Here is a tiny trained network, its code and every weight. The questions are about switching its units off for an input and a target symbol, where a switched-off unit gives its printed mean instead of its output.

import numpy as np


def w(rows, s, z=0):
    codes = np.array(rows[::2]) - 128.0
    scale = np.full(codes.shape[1], s)
    scale[-1] = z or s
    return codes * scale


def norm(h):
    return h / np.sqrt((h * h).mean(-1, keepdims=True) + 1e-5)


def softmax(a):
    e = np.exp(a - a.max(-1, keepdims=True))
    return e / e.sum(-1, keepdims=True)


def log_softmax(a):
    a = a - a.max(-1, keepdims=True)
    return a - np.log(np.exp(a).sum(-1, keepdims=True))


def net(x, mask):
    ids = ['γεθξτω'.index(c) for c in x.split()]
    T = len(ids)
    res = E[ids] + P[:T]
    u = 0
    for l in range(3):
        r = norm(res)
        for j in range(2):
            rows = slice(4 * j, 4 * j + 4)
            q, k, v = (r @ M[l][rows].T for M in (Q, K, V))
            z = softmax(np.where(np.tri(T) > 0, q @ k.T / 4**0.5, -1e9)) @ v
            o = O[l][rows]
            res = res + np.where(mask[u + j], z, o[:, -1]) @ o[:, :-1]
        u += 2
    return log_softmax(norm(res)[-1] @ U[:, :-1].T + U[:, -1])


Q, K, V, O = {}, {}, {}, {}
E = w([
[111,150,80,143,88],'γ',
[222,101,17,123,134],'ε',
[86,160,51,142,96],'θ',
[4,137,99,70,58],'ξ',
[138,231,142,131,87],'τ',
[41,191,75,102,102],'ω',
],0.014)
P = w([
[183,127,115,175,182],'0',
[88,54,45,129,4],'1',
[91,135,162,162,202],'2',
[103,201,103,96,191],'3',
[107,129,89,107,17],'4',
[106,117,175,180,184],'5',
[107,193,111,73,183],'6',
[114,155,101,130,60],'7',
[110,116,189,180,172],'8',
[116,222,147,78,169],'9',
[122,151,131,147,80],'10',
[118,113,191,189,172],'11',
[95,197,119,43,172],'12',
[223,177,65,204,76],'13',
],0.013)
Q[0] = w([
[82,161,203,88,176],'L0H1',
[93,150,50,183,121],'L0H1',
[86,167,143,79,65],'L0H1',
[90,78,146,151,254],'L0H1',
[158,184,114,136,52],'L0H2',
[156,220,171,138,115],'L0H2',
[125,151,165,106,204],'L0H2',
[173,145,149,163,161],'L0H2',
],0.0091)
K[0] = w([
[213,164,124,118,150],'L0H1',
[102,212,102,177,108],'L0H1',
[95,77,157,43,115],'L0H1',
[140,168,35,229,186],'L0H1',
[157,205,150,233,106],'L0H2',
[254,91,159,160,210],'L0H2',
[155,68,153,143,154],'L0H2',
[143,119,112,154,70],'L0H2',
],0.0089)
V[0] = w([
[219,66,127,237,157],'L0H1',
[129,72,155,131,116],'L0H1',
[176,132,163,49,234],'L0H1',
[64,118,106,98,31],'L0H1',
[159,111,100,1,151],'L0H2',
[183,121,89,133,45],'L0H2',
[61,146,110,53,114],'L0H2',
[31,102,107,137,78],'L0H2',
],0.0077)
O[0] = w([
[154,136,212,166,146,7],'L0H1',
[105,42,138,173,108,68],'L0H1',
[182,90,113,135,210,3],'L0H1',
[225,98,25,120,141,238],'L0H1',
[17,172,129,104,108,90],'L0H2',
[88,124,105,114,31,157],'L0H2',
[230,254,205,177,94,162],'L0H2',
[78,204,157,211,138,176],'L0H2',
],0.0063)
Q[1] = w([
[119,145,162,143,110],'L1H1',
[140,96,132,53,207],'L1H1',
[126,159,111,6,167],'L1H1',
[116,191,41,152,124],'L1H1',
[148,152,190,81,161],'L1H2',
[187,42,189,125,122],'L1H2',
[133,178,133,115,142],'L1H2',
[67,129,81,174,81],'L1H2',
],0.012)
K[1] = w([
[121,127,141,143,44],'L1H1',
[153,59,193,254,121],'L1H1',
[121,26,70,119,241],'L1H1',
[104,62,136,104,65],'L1H1',
[179,154,48,199,208],'L1H2',
[84,83,121,189,155],'L1H2',
[100,130,52,135,175],'L1H2',
[52,191,179,16,155],'L1H2',
],0.0093)
V[1] = w([
[146,158,67,63,163],'L1H1',
[177,91,159,216,140],'L1H1',
[120,201,162,135,123],'L1H1',
[253,102,2,67,66],'L1H1',
[196,206,102,95,132],'L1H2',
[145,139,134,59,103],'L1H2',
[94,82,146,86,154],'L1H2',
[95,99,86,84,117],'L1H2',
],0.0096)
O[1] = w([
[158,139,151,171,178,173],'L1H1',
[91,148,80,81,100,76],'L1H1',
[2,81,136,160,134,129],'L1H1',
[158,163,169,148,117,246],'L1H1',
[128,65,112,61,117,187],'L1H2',
[95,235,110,81,114,145],'L1H2',
[143,168,95,163,124,91],'L1H2',
[138,164,196,148,148,151],'L1H2',
],0.0097,0.014)
Q[2] = w([
[83,180,111,28,251],'L2H1',
[146,110,123,131,218],'L2H1',
[185,84,63,166,107],'L2H1',
[149,90,147,127,157],'L2H1',
[138,105,104,150,119],'L2H2',
[58,114,154,183,29],'L2H2',
[91,145,126,65,206],'L2H2',
[124,135,61,41,102],'L2H2',
],0.012)
K[2] = w([
[52,150,157,84,175],'L2H1',
[105,148,181,184,211],'L2H1',
[123,76,71,140,76],'L2H1',
[105,131,145,149,216],'L2H1',
[139,203,180,115,184],'L2H2',
[157,165,225,119,114],'L2H2',
[9,110,96,175,169],'L2H2',
[109,32,87,123,189],'L2H2',
],0.011)
V[2] = w([
[201,97,187,76,115],'L2H1',
[182,134,61,93,63],'L2H1',
[112,63,32,79,198],'L2H1',
[246,29,37,254,140],'L2H1',
[160,224,118,210,191],'L2H2',
[207,194,102,9,25],'L2H2',
[65,207,147,141,179],'L2H2',
[208,135,112,242,88],'L2H2',
],0.0091)
O[2] = w([
[196,102,151,103,82,121],'L2H1',
[139,165,89,143,1,215],'L2H1',
[195,167,107,162,128,43],'L2H1',
[72,215,133,53,90,110],'L2H1',
[167,190,83,162,106,166],'L2H2',
[131,74,140,246,71,254],'L2H2',
[233,189,169,164,160,114],'L2H2',
[127,105,14,109,154,196],'L2H2',
],0.0099,0.0078)
U = w([
[81,42,83,129,78,29],'γ',
[207,158,95,136,94,31],'ε',
[103,86,119,74,181,252],'θ',
[159,70,115,198,216,137],'ξ',
[150,8,195,154,125,95],'τ',
[171,178,227,121,168,197],'ω',
],0.014,0.0028)

Each question gives the input, a string of symbols that net reads in full, and the target symbol t.
The units are the heads (4 rows each of Q, K, V and O). Each row of codes is followed by its name. A weight is (code - 128) times the scale printed after its matrix; where a second scale follows, it is the last column's (O and U).
mask holds one flag per head, layer by layer. A switched-off head (its flag False) gives its mean, the last column of its rows in O, instead of its output. The means were averaged over made-up inputs and are rounded, as every weight is.
A unit's drop is (log p(t) with every unit on - log p(t) with that unit switched off) / (log p(t) with every unit on - log p(t) with every unit switched off).
The circuit of an input: a set's keep is (log p(t) with only the set's units on - log p(t) with every unit switched off) / (log p(t) with every unit on - log p(t) with every unit switched off). Starting from all 6 units, units are removed one at a time, each time the one whose removal leaves the highest keep (on an exact tie, the one counted first), for as long as the keep stays at least 0.8.
units of the circuit, in order: the units of the circuit, biggest drop first
most important unit: the unit with the biggest drop
heads that matter: for each layer, one digit per head in row order, 1 if its drop is at least 0.15 and else 0, layers parted by /
input τ ω τ ξ, target τ: units of the circuit, in order => (L2H2, L2H1)
input ω ω θ θ θ ξ ε γ ε γ θ ω θ, target ω: units of the circuit, in order => (L1H1, L2H2, L1H2, L0H1)
input τ ξ ξ ε θ ξ, target ω: units of the circuit, in order => (L2H2)
input ε γ ξ ω τ ξ, target ξ: heads that matter => 00 / 00 / 10
input τ ε τ, target τ: units of the circuit, in order => (L0H2, L2H1)
input ω ξ ξ γ ε ε ω γ τ γ ξ ε ω, target ω: units of the circuit, in order => (L2H2, L1H1, L1H2, L0H1)
input ξ ε τ γ τ γ τ, target ξ: heads that matter => 11 / 10 / 10
input γ τ θ ε γ τ ε τ ε ε γ γ γ, target γ: units of the circuit, in order => (L0H2, L2H2)
input ξ ε ε, target ω: units of the circuit, in order => (L0H1, L2H1)
input ξ τ ε ε, target ξ: heads that matter => 01 / 11 / 10
input ξ ε γ θ, target ξ: units of the circuit, in order => (L2H1, L0H2)
input ω θ ω ε γ γ τ, target ω: heads that matter => 11 / 11 / 01
input ε ε τ, target τ: heads that matter => 10 / 10 / 10
input γ ε γ ω γ θ ε ε γ ε ω ε ε, target γ: units of the circuit, in order => (L2H2)
input θ ω ε θ ω ε τ, target θ: units of the circuit, in order => (L0H1, L1H2, L2H2, L0H2)
input γ ξ τ ξ θ τ τ τ ξ γ ε γ ε, target γ: heads that matter => 11 / 11 / 01
input ξ ξ ε, target ω: units of the circuit, in order => (L0H2, L0H1, L1H1, L2H2)
input ξ ω ε γ ε ε γ τ θ τ, target ξ: heads that matter => 11 / 00 / 10
input θ τ γ ε, target θ: heads that matter => 10 / 01 / 01
input ξ ω γ ω, target ξ: units of the circuit, in order => (L2H1)
input γ ω ω τ γ ε ω θ ω θ, target γ: units of the circuit, in order => (L0H2, L0H1, L1H1, L2H2)
input ω γ θ ξ ε γ ω, target ω: units of the circuit, in order => (L1H1, L2H2, L1H2, L0H1)
input θ ε γ γ τ ε γ ε θ ξ, target θ: heads that matter => 11 / 11 / 01
input ξ θ ε θ τ ξ γ, target ξ: heads that matter => 01 / 10 / 10
input ξ τ ε τ θ ω ξ ε γ γ, target ξ: heads that matter => 01 / 00 / 10
input τ γ ξ θ, target τ: heads that matter => 11 / 11 / 01
input τ ε τ γ, target τ: most important unit => L2H2
input ε ε γ γ ω ε ε ξ ξ, target ω: heads that matter => 01 / 00 / 00
